Read these off the table that follows. Counting starts at 0.
1) What is the entry in row 0 and column 2?
2) What is the entry directly below 128?
3) What is the entry at row 0, column 0?
4) What is the top-right entry?
5) What is the entry in row 1 and column 0?
6) What is the entry in the bottom-right corner?
7) What is the entry at row 0, column 1?
8) What is the entry just left of the largest entry?
[[130 124 121 108 130 127 128 135 127 136 133]
 [125 121 127 108 124 139 153 127 142 121 130]]
1) 121
2) 153
3) 130
4) 133
5) 125
6) 130
7) 124
8) 139

Read these off the table that follows.
1) Read off the top-left entry.
2) Read off the second largest entry.
3) Read off the maximum.
4) Read off the bottom-left entry.
5) Read off the largest entry in the last row.
6) Read off the smallest entry.
7) Read off the entry at the centre.
8) Read off the entry just right of the smallest entry.
[[125 129 129 127 132 131 137 136 142]
 [125 126 131 125 127 131 127 133 126]
 [124 127 124 135 131 126 137 130 109]
 [134 125 133 133 132 130 136 125 135]
 [129 133 131 129 125 123 137 131 119]
 [125 126 129 129 129 127 121 124 129]
 [129 125 127 118 124 123 127 125 141]
 [127 127 132 132 125 123 124 125 119]
 [129 131 125 130 132 131 105 130 126]
 [131 126 128 134 123 134 123 129 127]
 [130 121 127 125 123 131 126 118 125]
 [131 127 123 124 126 128 138 124 127]
 [126 129 131 124 125 132 129 139 124]
 [126 124 127 124 129 126 130 131 128]
 [130 133 127 127 126 125 110 132 136]]
1) 125
2) 141
3) 142
4) 130
5) 136
6) 105
7) 125
8) 130

a =
[[113 112 127 153 128 125 117 123 135 133 122 113 124 119 124 114]
 [125 132 145 123 124 143 124 132 121 131 126 142 143 152 127 122]
 [121 145 120 133 113 131 124 133 146 128 125 129 143 139 131 140]
 [130 118 111 142 112 148 133 130 132 155 131 144 124 137 115 115]
 [118 127 120 136 142 110 153 141 124 133 126 134 127 136 154 132]
 [142 110 117 141 113 111 142 140 145 134 127 109 113 133 112 128]
 [101 124 125 118 114 140 151 135 130 129 111 136 134 150 131 108]
 [122 132 140 117 143 130 132 125 109 120 106 136 125 148 114 134]
 [123 119 137 125 145 102 126 123 142 133 136 112 120 138 137 140]
 [107 136 111 156 124 136 134 118 125 127 134 113 112 124 129 147]
 [134 121 122 132 123 146 115 118 145 126 136 152 141 117 115 153]
 [144 143 137 107 136 109 126 133 118 125 143 111 138 120 154 132]
 [122 124 148 107 120 123 104 112 143 116 111 134 138 142 146 140]]
Counting starts at 0.
The entry at row 1, column 1 -> 132
The entry just left of the largest entry: 111
The entry in the bottom-left corner: 122
Report the entry directly above the largest entry.
Answer: 125
The entry in the bottom-right corner -> 140
Report the minimum.
Answer: 101
The entry at row 0, column 0 -> 113
Report the entry at row 0, column 2.
Answer: 127
Report the entry directly below the smallest entry.
Answer: 122
Report the entry at row 1, column 0.
Answer: 125
Report the maximum.
Answer: 156
The entry in row 0 and column 1: 112
The top-right entry -> 114
The entry in row 2 and column 1 -> 145
Report the entry at row 2, column 0.
Answer: 121
The entry directly below the largest entry: 132
The entry in row 1 and column 2 -> 145
The bottom entry of the column that holds the largest entry is 107
The entry at row 2, column 2: 120

[102 129 138 108 147 105 138 109 101 112 118]
What is the first entry? 102
What is the entry just left of 101? 109
What is the entry just right of 105? 138
What is the last entry? 118

W = ((133, 131, 139, 139, 149, 103, 128, 126, 150, 118, 126, 129), (123, 125, 122, 121, 112, 145, 130, 130, 111, 133, 130, 127), (119, 133, 128, 136, 142, 118, 140, 116, 136, 121, 139, 129), (131, 115, 118, 131, 122, 135, 123, 136, 121, 139, 118, 140), (125, 143, 141, 115, 125, 127, 132, 126, 126, 118, 135, 104), (131, 117, 115, 138, 132, 130, 123, 134, 128, 139, 123, 146), (148, 124, 136, 117, 120, 121, 114, 146, 130, 126, 110, 126), (129, 117, 117, 140, 133, 127, 123, 135, 126, 140, 124, 148), (107, 132, 122, 137, 135, 134, 145, 109, 123, 129, 147, 128), (134, 131, 137, 138, 146, 110, 127, 126, 147, 119, 126, 126), (128, 140, 138, 119, 129, 126, 133, 127, 131, 117, 136, 109), (141, 121, 128, 119, 112, 136, 115, 143, 117, 134, 119, 127), (109, 131, 123, 136, 132, 131, 145, 113, 124, 128, 142, 128), (124, 128, 122, 122, 110, 143, 130, 132, 112, 134, 132, 127), (115, 120, 117, 146, 140, 131, 139, 123, 131, 132, 135, 144))
The entry just left of the smallest entry: 149
The minimum?
A: 103
The entry just right of the largest entry?
A: 118
The maximum?
A: 150

Read these off the matrix that follows.
1) What is the bottom-right entry?
2) What is the 1st entry, reading row by row?
3) What is the bottom-left entry?
4) What is the second entry on the diagonal from the top-right corner?
5) What is the entry directly below 143?
6) What is the third entry, reading row by row?
7) What is the 1st entry on the diagonal from the top-right corner?
8) What is the 2nd entry, reading row by row?
[[128 128 127 124 128 144]
 [127 142 129 125 131 122]
 [130 139 129 121 128 134]
 [129 109 126 113 125 111]
 [126 121 130 104 129 119]
 [126 127 129 146 125 125]
 [130 131 131 128 127 112]
 [128 123 131 132 129 143]
 [126 129 129 109 128 129]
 [125 117 129 137 134 127]
 [128 133 128 129 130 114]
 [129 102 129 125 129 126]]
1) 126
2) 128
3) 129
4) 131
5) 129
6) 127
7) 144
8) 128

Read these off the matrix that follows. Rows and columns are numbered from 0.
1) What is the entry in row 1 and column 0?
2) What is the entry in the top-right corner?
3) What is the entry in the bottom-left corner?
4) What is the entry at row 0, column 1?
5) What is the entry at row 2, column 0?
6) What is the entry directly above the smallest entry?
7) What is the entry in row 0 and column 2?
8) What is the entry just right of 147?
[[135 114 116 128 110 141 124 127 111]
 [139 122 133 122 129 122 139 115 130]
 [131 138 142 121 140 118 136 123 137]
 [135 117 119 121 111 142 130 129 113]
 [116 140 133 129 123 133 127 139 122]
 [120 118 111 143 129 130 108 136 131]
 [117 149 145 123 139 119 137 133 131]
 [139 116 125 126 131 125 127 116 133]
 [134 141 148 110 127 124 148 122 128]
 [128 142 148 112 126 127 143 129 127]
 [140 112 120 132 131 127 126 121 131]
 [122 139 132 133 143 114 125 130 142]
 [138 115 117 132 128 126 125 121 131]
 [121 118 106 147 132 133 107 134 131]
 [123 136 134 132 143 116 122 126 143]]
1) 139
2) 111
3) 123
4) 114
5) 131
6) 117
7) 116
8) 132

Read these off the grid that follows.
1) Read off the entry in the top-right corner.
2) Read off the 4th entry in reading order.
3) Read off the second entry in reading order.
4) Read off the largest entry in the last column.
5) Read off the fourth entry from the end, reading row by row.
6) Read off the first entry on the main diagonal.
7) Read off the bottom entry of the column that holds the smallest entry.
8) Read off the last entry, reading row by row.
[[142 128 115 123 129 142 142 135 119 121 126 120 133]
 [144 121 114 126 120 142 143 140 119 119 125 119 140]
 [130 143 123 120 145 142 130 129 121 131 134 121 117]
 [139 139 138 124 134 116 139 110 144 118 113 148 128]
 [138 142 119 117 143 142 138 127 121 123 127 122 120]
 [127 113 139 143 112 120 127 135 139 134 129 138 147]
 [111 108 145 153 110 120 111 145 138 151 143 132 148]
 [141 132 136 127 127 117 141 115 143 117 112 147 135]
 [127 133 128 128 135 136 128 132 126 134 134 125 126]]
1) 133
2) 123
3) 128
4) 148
5) 134
6) 142
7) 133
8) 126

140,138,110,119,133,134
110,112,125,125,120,121
127,126,123,123,128,133
120,122,130,130,105,108
143,144,139,134,131,136
122,121,119,125,116,112
117,119,148,138,123,124
138,135,121,127,132,126
Counting starts at 0.
The entry at row 2, column 1 is 126
The entry directly below the largest entry: 121
The entry just left of the largest entry is 119
The entry at row 1, column 1: 112
The entry in row 2 and column 0 -> 127
Report the entry just right of 105.
A: 108
Report the entry in the bottom-left corner.
A: 138
Report the entry at row 0, column 0.
A: 140
Report the entry at row 0, column 1.
A: 138
The entry directly below 105 -> 131
The entry in the top-right corner is 134
Report the entry at row 2, column 2.
A: 123
Report the entry in the bottom-right corner.
A: 126
The entry at row 0, column 2 is 110
